Below are the code and all the weights of a small trained network. Each question names an input and a class and asks about switching units off, where a switched-off unit gives its printed mean instead of its output.

import numpy as np


def w(rows, s, z=0):
    codes = np.array(rows[::2]) - 128.0
    scale = np.full(codes.shape[1], s)
    scale[-1] = z or s
    return codes * scale


def f(y):
    return y / 2 * (1 + np.tanh(0.7978845608 * (y + 0.044715 * y**3)))


def log_softmax(a):
    a = a - a.max(-1, keepdims=True)
    return a - np.log(np.exp(a).sum(-1, keepdims=True))


def net(x, mask):
    res = np.array(x, float).reshape(1, 8) / 4 @ E
    y = f(res @ A[0][:, :-1].T + A[0][:, -1])
    res = res + np.where(mask, y, B[0][:, -1]) @ B[0][:, :-1]
    return log_softmax(res[-1] @ U[:, :-1].T + U[:, -1])


A, B = {}, {}
E = w([
[99,172,200],'x0',
[93,190,82],'x1',
[97,13,188],'x2',
[93,201,45],'x3',
[161,173,129],'x4',
[209,212,174],'x5',
[166,77,253],'x6',
[174,69,13],'x7',
],0.0046)
A[0] = w([
[206,171,208,63],'n0',
[122,237,73,143],'n1',
[244,23,143,215],'n2',
[172,96,205,104],'n3',
[142,180,242,73],'n4',
[18,160,103,137],'n5',
[1,131,144,219],'n6',
[31,30,111,254],'n7',
],0.0084,0.0063)
B[0] = w([
[171,151,209,160],'n0',
[77,239,108,207],'n1',
[161,57,1,241],'n2',
[181,171,101,163],'n3',
[175,133,233,177],'n4',
[94,134,184,168],'n5',
[140,10,154,222],'n6',
[56,30,102,255],'n7',
],0.014,0.0058)
U = w([
[166,180,118,1],'0',
[73,78,75,241],'1',
[163,157,204,81],'2',
[246,138,93,91],'3',
],0.012,0.0038)

Each question gives the input, the list of numbers given to net, and the class t.
The units are the neurons (one row each of A and B). Each row of codes is followed by its name. A weight is (code - 128) times the scale printed after its matrix; where a second scale follows, it is the last column's (A, B and U).
mask holds one flag per neuron, in row order. A switched-off neuron (its flag False) gives its mean, the last column of its row in B, instead of its output. The means were averaged over made-up inputs and are rounded, as every weight is.
A unit's drop is (log p(t) with every unit on - log p(t) with that unit switched off) / (log p(t) with every unit on - log p(t) with every unit switched off).
The circuit of an input: a set's keep is (log p(t) with only the set's units on - log p(t) with every unit switched off) / (log p(t) with every unit on - log p(t) with every unit switched off). Starting from all 8 units, units are removed one at a time, each time the one whose removal leaves the highest keep (on an exact tie, the one counted first), for as long as the keep stays at least 0.8.
circuit, biggest first: the units of the circuit, biggest drop first
unit that matters most: the unit with the biggest drop
k most important neurons: the k neurons with the biggest drops, biggest first
drop when u is switched off: that unit's drop, to one decimal
input [8,-7,-7,7,-5,7,-7,7], class 0: unit that matters most : n1
input [7,-6,-3,3,5,3,-8,8], class 0: 2 most important neurons : n7, n1
input [-4,-7,1,-4,-4,2,3,-7], class 3: circuit, biggest first : n2, n3, n4
input [6,6,-1,-3,2,4,1,-1], class 2: 2 most important neurons : n2, n4
input [0,1,-4,6,-5,6,-4,-2], class 0: circuit, biggest first : n7, n1
input [6,-8,2,6,5,7,-8,2], class 0: 2 most important neurons : n7, n1
input [2,-8,-5,3,8,-1,8,-1], class 3: circuit, biggest first : n2, n7
input [-1,-6,-3,-5,-2,4,3,-6], class 3: circuit, biggest first : n2, n3
input [3,6,-2,6,1,8,2,-2], class 2: 4 most important neurons : n2, n4, n0, n3
input [3,8,-4,6,2,7,-1,-8], class 2: circuit, biggest first : n4, n2
input [-4,-6,6,-8,4,6,7,-4], class 3: drop when n2 is switched off : 1.1
input [2,-8,5,6,-2,3,6,-1], class 3: drop when n5 is switched off : 0.1
input [-4,-1,-8,8,-7,2,2,-6], class 0: drop when n1 is switched off : 0.3
input [7,-4,-7,5,-5,0,0,-2], class 2: circuit, biggest first : n2
